Here is a tiny trained network, its code and every weight. The questions are about switching its units off for an input and a class, where a switched-off unit gives its printed mean instead of its output.

import numpy as np


def w(rows, s, z=0):
    codes = np.array(rows[::2]) - 128.0
    scale = np.full(codes.shape[1], s)
    scale[-1] = z or s
    return codes * scale


def norm(h):
    return h / np.sqrt((h * h).mean(-1, keepdims=True) + 1e-5)


def f(y):
    return y / 2 * (1 + np.tanh(0.7978845608 * (y + 0.044715 * y**3)))


def log_softmax(a):
    a = a - a.max(-1, keepdims=True)
    return a - np.log(np.exp(a).sum(-1, keepdims=True))


def net(x, mask):
    res = np.array(x, float).reshape(1, 5) / 4 @ E
    u = 0
    for l in range(3):
        y = f(norm(res) @ A[l][:, :-1].T + A[l][:, -1])
        res = res + np.where(mask[u : u + 12], y, B[l][:, -1]) @ B[l][:, :-1]
        u += 12
    return log_softmax(norm(res)[-1] @ U[:, :-1].T + U[:, -1])


A, B = {}, {}
E = w([
[133,134,145,124,112,86,251,207,97,111],'x0',
[129,134,134,128,120,127,131,119,131,128],'x1',
[90,243,55,89,211,93,148,104,125,74],'x2',
[134,134,136,123,123,131,130,121,133,124],'x3',
[24,90,100,78,89,232,142,92,123,51],'x4',
],0.013)
A[0] = w([
[68,131,102,109,99,174,142,119,127,119,51],'0.n0',
[82,122,136,110,100,159,141,149,136,96,20],'0.n1',
[149,80,173,116,96,137,141,141,126,157,93],'0.n2',
[165,61,164,137,91,123,117,130,129,165,107],'0.n3',
[108,33,175,133,65,168,132,126,128,139,68],'0.n4',
[115,157,137,88,123,116,71,123,133,137,81],'0.n5',
[149,77,143,127,84,140,74,129,134,158,90],'0.n6',
[119,124,123,134,133,142,27,90,132,139,253],'0.n7',
[145,73,158,127,68,111,109,140,131,175,117],'0.n8',
[100,125,124,111,111,159,83,109,117,112,81],'0.n9',
[131,150,130,131,132,117,3,93,139,152,140],'0.n10',
[143,94,141,113,99,128,142,141,124,160,78],'0.n11',
],0.018,0.0057)
B[0] = w([
[72,126,145,147,157,144,104,143,145,61,195],'0.n0',
[202,147,152,91,139,190,202,82,127,122,173],'0.n1',
[158,125,54,216,147,153,108,158,162,96,205],'0.n2',
[112,163,195,134,199,147,141,165,111,57,232],'0.n3',
[163,115,39,89,44,145,113,111,103,211,251],'0.n4',
[144,104,64,184,154,123,127,153,124,136,154],'0.n5',
[72,107,199,40,156,104,143,117,120,211,214],'0.n6',
[160,201,192,88,138,165,15,79,145,87,250],'0.n7',
[93,143,183,168,152,109,153,107,161,61,230],'0.n8',
[88,125,110,132,109,125,67,174,159,98,181],'0.n9',
[144,74,96,171,147,172,252,78,84,173,240],'0.n10',
[168,127,117,175,98,119,133,116,152,93,171],'0.n11',
],0.02,0.014)
A[1] = w([
[205,118,92,107,6,193,117,111,79,198,144],'1.n0',
[133,84,14,119,94,152,171,124,141,199,40],'1.n1',
[142,130,131,171,92,34,124,237,183,136,122],'1.n2',
[194,150,44,166,158,86,97,130,115,249,70],'1.n3',
[33,53,86,103,74,134,208,168,120,104,89],'1.n4',
[90,112,157,158,92,97,110,216,113,145,192],'1.n5',
[80,141,111,76,102,134,20,122,167,169,63],'1.n6',
[78,117,188,117,173,60,146,89,112,181,6],'1.n7',
[143,101,170,74,147,122,96,140,103,137,29],'1.n8',
[167,180,107,29,91,34,113,188,97,226,84],'1.n9',
[114,130,119,122,109,96,66,126,169,100,81],'1.n10',
[108,96,125,105,118,101,124,92,143,71,82],'1.n11',
],0.017,0.0024)
B[1] = w([
[204,129,84,124,61,133,149,196,224,161,255],'1.n0',
[199,96,170,190,133,148,106,108,151,93,187],'1.n1',
[113,120,103,93,123,87,76,228,100,57,216],'1.n2',
[138,154,55,114,130,98,171,66,106,144,194],'1.n3',
[170,169,135,149,141,156,223,128,157,139,179],'1.n4',
[145,110,91,146,160,43,150,119,157,99,152],'1.n5',
[62,80,99,91,164,38,86,120,132,117,206],'1.n6',
[194,138,186,139,139,152,99,153,174,143,178],'1.n7',
[84,119,128,153,152,125,130,155,130,182,140],'1.n8',
[140,243,123,97,124,220,4,170,114,180,180],'1.n9',
[160,141,139,135,180,137,87,88,142,146,145],'1.n10',
[117,163,108,144,156,159,139,142,103,141,145],'1.n11',
],0.023,0.0099)
A[2] = w([
[75,112,234,117,146,189,224,125,56,161,47],'2.n0',
[208,112,164,35,122,210,107,98,125,132,141],'2.n1',
[74,128,138,74,121,141,233,136,54,113,35],'2.n2',
[103,168,247,234,146,122,105,142,77,151,135],'2.n3',
[170,96,36,160,102,45,204,35,66,186,84],'2.n4',
[96,191,151,149,101,75,49,214,61,104,72],'2.n5',
[68,41,132,127,101,26,151,154,63,50,113],'2.n6',
[96,188,102,185,67,169,184,75,75,140,94],'2.n7',
[84,52,82,34,39,59,60,119,110,227,4],'2.n8',
[68,72,110,155,111,106,83,105,52,23,70],'2.n9',
[6,101,106,152,108,164,38,107,113,126,100],'2.n10',
[119,138,58,89,111,113,36,221,137,101,46],'2.n11',
],0.016,0.0038)
B[2] = w([
[101,126,158,148,177,172,132,159,122,180,194],'2.n0',
[106,117,132,143,117,63,129,156,101,113,243],'2.n1',
[87,152,101,99,141,156,160,140,112,140,145],'2.n2',
[134,87,137,141,114,123,104,88,90,184,199],'2.n3',
[145,89,67,95,125,112,107,35,91,132,185],'2.n4',
[116,164,97,131,92,95,120,156,82,111,215],'2.n5',
[118,69,142,115,120,67,211,137,94,77,178],'2.n6',
[107,113,103,87,133,123,164,136,120,117,169],'2.n7',
[35,52,135,1,104,79,149,155,142,155,179],'2.n8',
[123,144,158,184,170,125,133,84,129,68,186],'2.n9',
[157,149,133,155,79,146,127,143,208,98,195],'2.n10',
[120,133,168,135,123,142,104,97,101,190,246],'2.n11',
],0.031,0.013)
U = w([
[120,85,224,175,207,147,110,91,73,224,151],'0',
[190,126,35,123,153,123,138,17,67,151,223],'1',
[135,116,160,201,135,37,161,180,57,40,190],'2',
[121,249,93,95,106,109,41,176,36,173,5],'3',
[68,81,144,49,79,102,58,140,187,172,179],'4',
[85,189,133,175,163,173,69,63,200,14,20],'5',
[227,107,85,169,65,154,200,188,197,111,129],'6',
[84,192,109,123,203,218,239,163,111,125,87],'7',
],0.014,0.0018)

Each question gives the input, the list of numbers given to net, and the class t.
The units are the neurons (one row each of A and B). Each row of codes is followed by its name. A weight is (code - 128) times the scale printed after its matrix; where a second scale follows, it is the last column's (A, B and U).
mask holds one flag per neuron, layer by layer. A switched-off neuron (its flag False) gives its mean, the last column of its row in B, instead of its output. The means were averaged over made-up inputs and are rounded, as every weight is.
A unit's drop is (log p(t) with every unit on - log p(t) with that unit switched off) / (log p(t) with every unit on - log p(t) with every unit switched off).
The circuit of an input: a set's keep is (log p(t) with only the set's units on - log p(t) with every unit switched off) / (log p(t) with every unit on - log p(t) with every unit switched off). Starting from the 12 units with the biggest drops (on a tie, the unit counted first), units are removed one at a time, each time the one whose removal leaves the highest keep (on an exact tie, the one counted first), for as long as the keep stays at least 0.8.
units of the circuit, in order: the units of the circuit, biggest drop first
most important unit: the unit with the biggest drop
k most important neurons: the k neurons with the biggest drops, biggest first
top k neurons in layer l: the k neurons of layer l with the biggest drops, biggest first
drop of u: that unit's drop, to one decimal
input [2,5,2,-5,-6], class 3: units of the circuit, in order -> (0.n10)
input [3,1,3,5,2], class 7: 2 most important neurons -> (0.n4 0.n7)
input [-7,8,3,5,0], class 1: 2 most important neurons -> (0.n10 0.n3)
input [1,8,3,2,2], class 7: 2 most important neurons -> (0.n7 0.n4)
input [-8,8,0,7,-2], class 0: 2 most important neurons -> (0.n4 0.n10)
input [0,-4,3,8,-8], class 1: top 2 neurons in layer 0 -> (0.n6 0.n4)
input [5,0,6,7,-1], class 3: 3 most important neurons -> (0.n10 0.n8 0.n2)
input [7,8,4,3,-2], class 3: 2 most important neurons -> (0.n10 0.n8)
input [2,0,-1,4,8], class 6: top 2 neurons in layer 0 -> (0.n7 0.n4)
input [2,2,1,7,-4], class 3: 4 most important neurons -> (0.n10 0.n8 1.n9 0.n2)
input [6,4,2,-8,-4], class 3: 3 most important neurons -> (0.n10 1.n9 0.n8)
input [3,-1,2,8,-5], class 3: 2 most important neurons -> (0.n10 1.n9)
input [1,7,-6,-1,-4], class 2: top 2 neurons in layer 0 -> (0.n10 0.n2)
input [-4,-6,1,0,1], class 5: units of the circuit, in order -> (0.n7)
input [-4,0,7,-7,0], class 1: 4 most important neurons -> (0.n10 0.n8 0.n3 0.n0)
input [7,-5,3,-4,-1], class 3: 2 most important neurons -> (0.n10 0.n8)
input [-2,6,6,5,1], class 5: 3 most important neurons -> (0.n4 0.n1 1.n0)
input [0,-5,3,5,-6], class 1: 2 most important neurons -> (0.n6 1.n3)
input [1,4,-4,8,-7], class 2: 3 most important neurons -> (0.n7 0.n10 0.n2)
input [6,-1,5,-1,-6], class 3: 2 most important neurons -> (0.n10 1.n9)
input [-5,-1,1,-7,5], class 5: most important unit -> 0.n0
input [1,-3,6,3,3], class 7: top 2 neurons in layer 0 -> (0.n7 0.n4)
input [4,4,-5,4,3], class 6: drop of 0.n4 -> 1.6
input [6,2,-6,7,7], class 6: drop of 0.n4 -> 2.3
input [-2,-3,4,-2,2], class 5: drop of 0.n4 -> 3.0
input [7,8,-8,-8,5], class 6: drop of 0.n4 -> 2.1
input [1,4,3,-1,2], class 7: most important unit -> 0.n7
